Below is a small trained network, with its code and all its weights. Each question gives an input and a class and asks what happens when units are switched off, that is, made to give their printed mean instead of their output.

import numpy as np


def w(rows, s, z=0):
    codes = np.array(rows[::2]) - 128.0
    scale = np.full(codes.shape[1], s)
    scale[-1] = z or s
    return codes * scale


def f(y):
    return y / 2 * (1 + np.tanh(0.7978845608 * (y + 0.044715 * y**3)))


def log_softmax(a):
    a = a - a.max(-1, keepdims=True)
    return a - np.log(np.exp(a).sum(-1, keepdims=True))


def net(x, mask):
    res = np.array(x, float).reshape(1, 6) / 4 @ E
    y = f(res @ A[0][:, :-1].T + A[0][:, -1])
    res = res + np.where(mask, y, B[0][:, -1]) @ B[0][:, :-1]
    return log_softmax(res[-1] @ U[:, :-1].T + U[:, -1])


A, B = {}, {}
E = w([
[125,127,128,129,128,128,128,128,127],'x0',
[131,128,128,133,127,128,128,127,130],'x1',
[125,144,205,122,152,121,13,173,161],'x2',
[134,104,79,117,128,152,156,253,106],'x3',
[127,233,134,131,12,107,116,138,134],'x4',
[128,128,130,130,128,129,128,128,127],'x5',
],0.014)
A[0] = w([
[138,117,127,122,132,139,143,130,135,143],'neuron 0',
[115,181,128,105,47,125,144,146,127,130],'neuron 1',
[127,121,122,128,132,124,137,136,122,131],'neuron 2',
[128,93,150,131,176,136,117,111,123,50],'neuron 3',
[128,123,125,120,132,140,137,132,121,124],'neuron 4',
[128,123,121,124,111,128,131,205,114,17],'neuron 5',
[132,93,138,124,165,128,146,156,125,115],'neuron 6',
[131,132,117,130,120,133,141,221,132,29],'neuron 7',
[133,144,102,131,103,134,170,83,130,34],'neuron 8',
[128,119,148,130,144,121,69,163,126,19],'neuron 9',
[124,148,125,115,107,111,141,141,116,51],'neuron 10',
[125,114,127,125,124,130,147,144,126,117],'neuron 11',
[114,87,84,132,149,137,179,166,123,136],'neuron 12',
[116,148,136,115,93,122,114,99,123,94],'neuron 13',
[138,124,122,134,147,128,145,129,118,148],'neuron 14',
[133,175,113,140,48,127,138,153,138,7],'neuron 15',
[142,169,178,132,84,124,55,72,148,103],'neuron 16',
[100,138,159,141,110,121,126,147,133,89],'neuron 17',
[129,81,147,124,177,124,120,114,124,157],'neuron 18',
[128,132,140,133,119,131,100,127,128,138],'neuron 19',
[119,128,169,132,160,127,59,181,134,27],'neuron 20',
[119,149,157,112,126,128,74,143,141,114],'neuron 21',
[133,122,125,127,113,142,137,210,123,178],'neuron 22',
[138,126,123,124,138,120,142,138,124,129],'neuron 23',
[138,153,130,122,144,110,108,115,111,108],'neuron 24',
[134,123,173,119,160,130,33,183,143,137],'neuron 25',
[122,123,155,135,139,126,124,2,132,110],'neuron 26',
[124,89,149,120,190,128,121,110,131,57],'neuron 27',
[121,126,119,113,95,123,178,83,118,134],'neuron 28',
[143,132,131,127,118,137,127,165,126,49],'neuron 29',
],0.029,0.02)
B[0] = w([
[122,125,131,89,138,129,113,128,129,145],'neuron 0',
[128,127,128,213,125,112,124,132,134,240],'neuron 1',
[136,132,143,97,108,138,136,122,141,139],'neuron 2',
[132,134,125,181,122,92,128,126,136,171],'neuron 3',
[132,129,118,104,135,125,120,130,139,137],'neuron 4',
[143,128,125,218,116,80,132,114,128,168],'neuron 5',
[123,128,138,58,138,125,133,127,126,179],'neuron 6',
[116,134,130,229,133,98,135,139,127,183],'neuron 7',
[126,128,135,175,118,82,134,133,115,168],'neuron 8',
[122,131,124,90,135,223,123,133,137,168],'neuron 9',
[118,133,103,112,137,172,135,139,116,143],'neuron 10',
[135,133,130,88,114,137,122,135,136,144],'neuron 11',
[126,119,125,39,141,137,118,130,132,210],'neuron 12',
[129,124,119,108,115,83,122,127,132,167],'neuron 13',
[141,129,121,84,124,136,130,134,127,153],'neuron 14',
[139,120,132,119,145,253,130,127,126,199],'neuron 15',
[129,127,130,70,126,22,136,122,128,235],'neuron 16',
[117,127,128,96,128,102,133,124,131,148],'neuron 17',
[128,138,127,159,117,179,137,125,125,205],'neuron 18',
[130,142,130,107,125,97,144,123,128,158],'neuron 19',
[128,120,128,125,139,238,124,131,128,199],'neuron 20',
[123,127,134,90,125,79,123,133,111,193],'neuron 21',
[122,127,126,59,134,190,129,123,128,220],'neuron 22',
[131,130,133,89,95,141,129,118,127,140],'neuron 23',
[124,133,119,110,126,101,127,127,132,142],'neuron 24',
[137,128,123,224,122,98,131,126,132,254],'neuron 25',
[131,123,127,183,135,240,123,139,131,227],'neuron 26',
[121,128,129,192,124,90,125,129,122,185],'neuron 27',
[123,135,127,185,135,147,129,126,129,195],'neuron 28',
[143,145,136,168,106,112,130,120,122,141],'neuron 29',
],0.044,0.033)
U = w([
[115,155,62,161,146,234,167,107,134,70],'0',
[119,173,75,254,107,90,165,92,132,249],'1',
[110,155,80,33,120,35,165,86,131,36],'2',
],0.006,0.002)

Each question gives the input, the list of numbers given to net, and the class t.
The units are the neurons (one row each of A and B). Each row of codes is followed by its name. A weight is (code - 128) times the scale printed after its matrix; where a second scale follows, it is the last column's (A, B and U).
mask holds one flag per neuron, in row order. A switched-off neuron (its flag False) gives its mean, the last column of its row in B, instead of its output. The means were averaged over made-up inputs and are rounded, as every weight is.
A unit's drop is (log p(t) with every unit on - log p(t) with that unit switched off) / (log p(t) with every unit on - log p(t) with every unit switched off).
The circuit of an input: a set's keep is (log p(t) with only the set's units on - log p(t) with every unit switched off) / (log p(t) with every unit on - log p(t) with every unit switched off). Starting from the 12 units with the biggest drops (on a tie, the unit counted first), units are removed one at a time, each time the one whose removal leaves the highest keep (on an exact tie, the one counted first), for as long as the keep stays at least 0.8.
circuit, biggest first: the units of the circuit, biggest drop first
unit that matters most: the unit with the biggest drop
top k neurons: the k neurons with the biggest drops, biggest first
drop of u: that unit's drop, to one decimal
input [-7,-5,4,-4,-8,-2], class 1: top 4 neurons => [neuron 27; neuron 3; neuron 25; neuron 22]
input [-8,-4,-8,2,0,-4], class 2: circuit, biggest first => [neuron 26; neuron 12]
input [-2,-7,-4,4,0,7], class 2: top 2 neurons => [neuron 26; neuron 15]
input [-1,3,-6,1,8,-8], class 0: top 4 neurons => [neuron 15; neuron 25; neuron 16; neuron 7]
input [-7,3,6,-6,8,6], class 2: circuit, biggest first => [neuron 16]
input [1,-2,2,-2,-7,6], class 1: top 4 neurons => [neuron 27; neuron 3; neuron 22; neuron 15]
input [-7,-4,-2,2,0,2], class 2: top 3 neurons => [neuron 26; neuron 15; neuron 20]
input [-6,5,4,3,1,-2], class 1: top 3 neurons => [neuron 25; neuron 15; neuron 26]
input [-1,-7,4,8,7,6], class 1: top 2 neurons => [neuron 5; neuron 7]
input [4,-8,1,5,5,-8], class 1: top 2 neurons => [neuron 7; neuron 5]
input [-2,6,3,8,1,-1], class 1: top 3 neurons => [neuron 7; neuron 5; neuron 25]
input [3,-5,4,5,5,-8], class 1: top 2 neurons => [neuron 7; neuron 5]
input [-3,-2,8,7,3,-6], class 1: top 3 neurons => [neuron 25; neuron 7; neuron 5]
input [-6,-6,5,-4,-5,-5], class 1: unit that matters most => neuron 25
input [7,-7,5,-1,-7,-2], class 1: top 4 neurons => [neuron 25; neuron 27; neuron 3; neuron 22]
input [3,-1,-7,1,-5,-2], class 2: top 4 neurons => [neuron 12; neuron 26; neuron 15; neuron 20]
input [-5,5,-1,2,-3,8], class 2: drop of neuron 20 => 0.1
input [0,0,4,-4,7,-6], class 2: drop of neuron 16 => 0.8
input [5,-2,0,1,-7,1], class 2: drop of neuron 20 => 0.2
input [-3,3,6,-6,-5,3], class 1: unit that matters most => neuron 25
